Here is a tiny trained network, its code and every weight. The questions are about switching its units off for an input and a target symbol, where a switched-off unit gives its printed mean instead of its output.

import numpy as np


def w(rows, s, z=0):
    codes = np.array(rows[::2]) - 128.0
    scale = np.full(codes.shape[1], s)
    scale[-1] = z or s
    return codes * scale


def softmax(a):
    e = np.exp(a - a.max(-1, keepdims=True))
    return e / e.sum(-1, keepdims=True)


def log_softmax(a):
    a = a - a.max(-1, keepdims=True)
    return a - np.log(np.exp(a).sum(-1, keepdims=True))


def net(x, mask):
    ids = ['ΔΦαβεζημξψ'.index(c) for c in x.split()]
    T = len(ids)
    res = E[ids] + P[:T]
    u = 0
    for l in range(2):
        r = res
        for j in range(3):
            rows = slice(2 * j, 2 * j + 2)
            q, k, v = (r @ M[l][rows].T for M in (Q, K, V))
            z = softmax(np.where(np.tri(T) > 0, q @ k.T / 2**0.5, -1e9)) @ v
            o = O[l][rows]
            res = res + np.where(mask[u + j], z, o[:, -1]) @ o[:, :-1]
        u += 3
    return log_softmax(res[-1] @ U[:, :-1].T + U[:, -1])


Q, K, V, O = {}, {}, {}, {}
E = w([
[86,213,145,157,183],'Δ',
[108,161,115,112,113],'Φ',
[106,127,159,113,85],'α',
[59,123,196,190,77],'β',
[113,161,57,91,96],'ε',
[112,159,145,126,115],'ζ',
[34,82,89,73,24],'η',
[158,183,10,178,108],'μ',
[89,119,106,105,171],'ξ',
[189,62,117,131,192],'ψ',
],0.013)
P = w([
[253,248,231,89,134],'0',
[104,161,137,152,169],'1',
[92,119,96,176,156],'2',
[72,83,57,184,144],'3',
[74,69,31,204,137],'4',
[82,74,23,205,130],'5',
],0.0073)
Q[0] = w([
[254,160,146,52,183],'L0H1',
[142,128,173,204,163],'L0H1',
[233,4,187,90,99],'L0H2',
[51,238,130,194,115],'L0H2',
[92,62,40,237,214],'L0H3',
[133,179,201,46,53],'L0H3',
],0.0078)
K[0] = w([
[163,194,141,78,185],'L0H1',
[100,151,216,198,178],'L0H1',
[214,102,79,28,254],'L0H2',
[105,158,177,176,72],'L0H2',
[165,61,82,183,149],'L0H3',
[115,204,194,106,77],'L0H3',
],0.0082)
V[0] = w([
[9,87,92,91,66],'L0H1',
[155,44,124,205,177],'L0H1',
[195,163,65,93,172],'L0H2',
[93,145,167,156,33],'L0H2',
[95,220,156,169,119],'L0H3',
[156,254,75,169,75],'L0H3',
],0.0095)
O[0] = w([
[167,83,90,51,89,6],'L0H1',
[95,116,21,205,87,141],'L0H1',
[111,173,124,96,220,173],'L0H2',
[99,92,143,101,42,100],'L0H2',
[75,215,238,177,61,60],'L0H3',
[100,254,125,63,103,186],'L0H3',
],0.0069,0.0017)
Q[1] = w([
[101,116,188,95,130],'L1H1',
[77,185,62,110,124],'L1H1',
[255,135,142,146,139],'L1H2',
[209,108,195,75,154],'L1H2',
[187,222,197,174,114],'L1H3',
[56,196,117,149,66],'L1H3',
],0.0083)
K[1] = w([
[166,187,191,67,178],'L1H1',
[199,138,106,254,113],'L1H1',
[104,157,162,88,117],'L1H2',
[23,218,207,159,99],'L1H2',
[42,176,139,130,84],'L1H3',
[152,97,47,163,25],'L1H3',
],0.0084)
V[1] = w([
[148,147,243,54,157],'L1H1',
[172,203,85,45,109],'L1H1',
[202,116,165,178,225],'L1H2',
[48,180,1,140,99],'L1H2',
[91,81,185,203,202],'L1H3',
[140,160,152,241,137],'L1H3',
],0.0066)
O[1] = w([
[254,80,94,141,131,138],'L1H1',
[114,220,49,132,95,139],'L1H1',
[208,146,23,136,164,254],'L1H2',
[38,149,131,136,158,101],'L1H2',
[117,105,171,250,208,188],'L1H3',
[76,168,140,211,130,198],'L1H3',
],0.0073,0.008)
U = w([
[112,47,138,32,121,212],'Δ',
[68,184,244,174,169,16],'Φ',
[3,185,107,116,138,85],'α',
[186,78,49,146,155,254],'β',
[135,132,170,97,143,66],'ε',
[45,63,244,196,34,187],'ζ',
[140,141,56,60,125,48],'η',
[60,75,118,173,188,86],'μ',
[167,93,190,129,93,86],'ξ',
[151,125,181,154,95,78],'ψ',
],0.0061,0.0051)

Each question gives the input, a string of symbols that net reads in full, and the target symbol t.
The units are the heads (2 rows each of Q, K, V and O). Each row of codes is followed by its name. A weight is (code - 128) times the scale printed after its matrix; where a second scale follows, it is the last column's (O and U).
mask holds one flag per head, layer by layer. A switched-off head (its flag False) gives its mean, the last column of its rows in O, instead of its output. The means were averaged over made-up inputs and are rounded, as every weight is.
A unit's drop is (log p(t) with every unit on - log p(t) with that unit switched off) / (log p(t) with every unit on - log p(t) with every unit switched off).
The circuit of an input: a set's keep is (log p(t) with only the set's units on - log p(t) with every unit switched off) / (log p(t) with every unit on - log p(t) with every unit switched off). Starting from all 6 units, units are removed one at a time, each time the one whose removal leaves the highest keep (on an exact tie, the one counted first), for as long as the keep stays at least 0.8.
units of the circuit, in order: the units of the circuit, biggest drop first
most important unit: the unit with the biggest drop
heads that matter: for each layer, one digit per head in row order, 1 if its drop is at least 0.15 and else 0, layers parted by /
drop when u is switched off: that unit's drop, to one decimal
input Δ β β ε β, target ζ: units of the circuit, in order	[L1H2 L0H2]
input ψ ε β μ Δ, target η: most important unit	L0H3
input ξ ξ β η ε, target Δ: units of the circuit, in order	[L1H3 L0H1 L1H2]
input η μ ε, target α: heads that matter	001 / 110
input ξ ξ μ ξ, target α: units of the circuit, in order	[L1H2 L1H1]
input Δ ψ ξ α ψ, target μ: heads that matter	000 / 101
input ε α Φ μ ζ, target α: heads that matter	001 / 110
input μ ε Φ Δ ε, target α: heads that matter	001 / 010
input β Δ Δ Δ Δ, target ζ: units of the circuit, in order	[L0H2 L1H2]
input Δ Δ α Δ η, target Δ: units of the circuit, in order	[L0H1 L1H3 L1H2]
input β Δ ψ ε μ μ, target η: heads that matter	011 / 111
input ε β η, target Δ: heads that matter	100 / 011
input ε Δ Δ, target Φ: heads that matter	101 / 010
input ψ ψ ξ Δ ε, target μ: heads that matter	101 / 101
input ξ μ α μ Δ Φ, target α: most important unit	L1H2
input μ ζ β ε Δ ζ, target ζ: heads that matter	010 / 010
input ψ μ Δ μ, target η: units of the circuit, in order	[L0H3 L1H3]
input ξ μ ζ, target α: units of the circuit, in order	[L0H3 L1H1]
input β Φ Φ, target ζ: heads that matter	011 / 010
input η β ζ, target ζ: heads that matter	011 / 010
input μ Δ Δ, target α: most important unit	L0H3
input Δ ξ Δ Δ, target Φ: units of the circuit, in order	[L0H3 L1H2]
input η ε ζ, target Δ: units of the circuit, in order	[L1H3 L0H1]
input ψ ψ ψ ψ, target μ: heads that matter	100 / 101
input ψ ψ ψ ψ ε Δ, target μ: units of the circuit, in order	[L0H3 L0H1 L1H1 L1H3]
input Δ ζ ζ η ε, target Δ: units of the circuit, in order	[L0H1 L1H3 L1H2]
input μ Δ β Δ, target ζ: most important unit	L0H2
input α ζ β η Φ, target Δ: heads that matter	100 / 001
input β α α, target ζ: drop when L1H2 is switched off	0.6
